Below is a small trained network, with its code and all its weights. Each question gives an input and a class and asks what happens when units are switched off, that is, made to give their printed mean instead of their output.

import numpy as np


def w(rows, s, z=0):
    codes = np.array(rows[::2]) - 128.0
    scale = np.full(codes.shape[1], s)
    scale[-1] = z or s
    return codes * scale


def norm(h):
    return h / np.sqrt((h * h).mean(-1, keepdims=True) + 1e-5)


def f(y):
    return y / 2 * (1 + np.tanh(0.7978845608 * (y + 0.044715 * y**3)))


def log_softmax(a):
    a = a - a.max(-1, keepdims=True)
    return a - np.log(np.exp(a).sum(-1, keepdims=True))


def net(x, mask):
    res = np.array(x, float).reshape(1, 6) / 4 @ E
    u = 0
    for l in range(4):
        y = f(norm(res) @ A[l][:, :-1].T + A[l][:, -1])
        res = res + np.where(mask[u : u + 9], y, B[l][:, -1]) @ B[l][:, :-1]
        u += 9
    return log_softmax(norm(res)[-1] @ U[:, :-1].T + U[:, -1])


A, B = {}, {}
E = w([
[1,91,54],'x0',
[156,193,86],'x1',
[34,162,231],'x2',
[119,102,144],'x3',
[114,86,156],'x4',
[121,107,138],'x5',
],0.006)
A[0] = w([
[54,195,225,22],'0.n0',
[116,146,126,90],'0.n1',
[128,98,3,117],'0.n2',
[203,112,163,119],'0.n3',
[241,187,241,1],'0.n4',
[145,189,145,67],'0.n5',
[198,8,98,185],'0.n6',
[13,153,19,94],'0.n7',
[213,108,148,104],'0.n8',
],0.0068,0.0013)
B[0] = w([
[140,210,135,213],'0.n0',
[119,118,138,121],'0.n1',
[98,131,95,218],'0.n2',
[136,95,109,162],'0.n3',
[94,20,174,234],'0.n4',
[94,119,157,128],'0.n5',
[139,206,55,221],'0.n6',
[115,7,160,254],'0.n7',
[148,95,92,164],'0.n8',
],0.014,0.003)
A[1] = w([
[140,95,20,13],'1.n0',
[254,167,191,148],'1.n1',
[177,101,203,254],'1.n2',
[151,129,132,45],'1.n3',
[118,135,135,243],'1.n4',
[135,136,119,32],'1.n5',
[32,87,132,149],'1.n6',
[87,174,226,165],'1.n7',
[115,111,180,201],'1.n8',
],0.0093,0.00094)
B[1] = w([
[161,189,132,249],'1.n0',
[119,10,109,172],'1.n1',
[136,107,77,203],'1.n2',
[117,118,126,115],'1.n3',
[135,124,127,145],'1.n4',
[116,134,136,113],'1.n5',
[206,81,118,255],'1.n6',
[180,184,115,255],'1.n7',
[144,152,103,192],'1.n8',
],0.013,0.0037)
A[2] = w([
[2,132,123,219],'2.n0',
[159,119,136,35],'2.n1',
[131,161,82,98],'2.n2',
[137,222,102,125],'2.n3',
[149,111,153,189],'2.n4',
[121,117,119,70],'2.n5',
[57,176,243,183],'2.n6',
[135,93,106,119],'2.n7',
[117,107,211,252],'2.n8',
],0.013,0.0012)
B[2] = w([
[122,5,70,114],'2.n0',
[103,124,121,155],'2.n1',
[122,117,161,172],'2.n2',
[97,110,214,255],'2.n3',
[131,116,99,181],'2.n4',
[141,123,138,127],'2.n5',
[169,199,10,198],'2.n6',
[147,123,168,205],'2.n7',
[195,67,40,201],'2.n8',
],0.013,0.0037)
A[3] = w([
[215,37,75,103],'3.n0',
[162,143,128,56],'3.n1',
[169,216,138,132],'3.n2',
[254,121,139,189],'3.n3',
[92,173,129,27],'3.n4',
[112,56,139,234],'3.n5',
[107,190,124,46],'3.n6',
[178,121,29,193],'3.n7',
[126,115,154,3],'3.n8',
],0.0085,0.00069)
B[3] = w([
[116,129,250,253],'3.n0',
[85,141,96,137],'3.n1',
[107,155,203,166],'3.n2',
[2,160,102,206],'3.n3',
[185,105,150,124],'3.n4',
[102,133,176,164],'3.n5',
[181,116,177,134],'3.n6',
[74,206,131,195],'3.n7',
[120,116,80,123],'3.n8',
],0.0064,0.0079)
U = w([
[150,35,77,250],'0',
[185,254,56,220],'1',
[99,140,188,3],'2',
[142,150,160,138],'3',
],0.01,0.00075)

Each question gives the input, the list of numbers given to net, and the class t.
The units are the neurons (one row each of A and B). Each row of codes is followed by its name. A weight is (code - 128) times the scale printed after its matrix; where a second scale follows, it is the last column's (A, B and U).
mask holds one flag per neuron, layer by layer. A switched-off neuron (its flag False) gives its mean, the last column of its row in B, instead of its output. The means were averaged over made-up inputs and are rounded, as every weight is.
A unit's drop is (log p(t) with every unit on - log p(t) with that unit switched off) / (log p(t) with every unit on - log p(t) with every unit switched off).
The circuit of an input: a set's keep is (log p(t) with only the set's units on - log p(t) with every unit switched off) / (log p(t) with every unit on - log p(t) with every unit switched off). Starting from the 12 units with the biggest drops (on a tie, the unit counted first), units are removed one at a time, each time the one whose removal leaves the highest keep (on an exact tie, the one counted first), for as long as the keep stays at least 0.8.
units of the circuit, in order: the units of the circuit, biggest drop first
most important unit: the unit with the biggest drop
k most important neurons: the k neurons with the biggest drops, biggest first
k most important neurons of layer l: the k neurons of layer l with the biggest drops, biggest first
drop of u: that unit's drop, to one decimal
input [-7,-5,-6,2,-8,-4], class 0: most important unit	1.n1
input [6,4,-8,3,1,0], class 1: 3 most important neurons	[1.n0 0.n4 0.n2]
input [-4,-2,6,-2,2,-2], class 1: 2 most important neurons	[0.n0 0.n7]
input [0,8,-6,2,8,-7], class 2: units of the circuit, in order	[2.n6 2.n8 1.n7]
input [4,-4,-7,2,2,7], class 1: units of the circuit, in order	[0.n6 1.n0]
input [8,-1,8,4,3,6], class 0: 3 most important neurons	[2.n0 1.n0 0.n7]
input [-2,6,8,-7,5,-7], class 1: 2 most important neurons	[2.n6 3.n0]
input [6,-3,-6,7,1,-7], class 2: 2 most important neurons of layer 3	[3.n7 3.n0]
input [-2,5,-1,4,0,-7], class 2: 2 most important neurons	[0.n0 0.n7]
input [-1,-6,6,3,-7,-5], class 1: 2 most important neurons	[2.n6 0.n0]
input [-5,-5,7,5,-3,7], class 1: 2 most important neurons	[0.n0 0.n7]
input [-1,7,5,3,2,0], class 1: 2 most important neurons	[0.n0 2.n6]
input [6,-2,-8,0,7,-5], class 1: 2 most important neurons	[0.n6 1.n0]
input [-2,-3,7,-5,-6,6], class 1: units of the circuit, in order	[2.n6]
input [1,-3,-5,7,2,-7], class 2: 3 most important neurons	[2.n3 2.n6 1.n6]
input [4,7,-6,-7,-7,-1], class 3: 2 most important neurons of layer 2	[2.n3 2.n6]
input [4,0,-8,-1,2,2], class 1: 2 most important neurons of layer 0	[0.n6 0.n2]
input [4,-7,5,4,1,1], class 1: 2 most important neurons of layer 2	[2.n3 2.n8]
input [-2,0,1,1,-5,1], class 0: 2 most important neurons of layer 0	[0.n4 0.n6]
input [-8,-2,-5,1,0,-4], class 0: units of the circuit, in order	[1.n1]
input [1,6,-4,-1,-2,6], class 2: drop of 1.n6	0.1
input [7,-8,6,-7,3,-6], class 0: drop of 2.n8	0.4
input [3,8,-1,3,5,0], class 0: drop of 0.n8	0.0
input [-5,6,3,-3,8,4], class 0: drop of 2.n8	0.1
input [1,-3,-7,0,0,-8], class 2: 4 most important neurons of layer 2	[2.n3 2.n6 2.n8 2.n2]
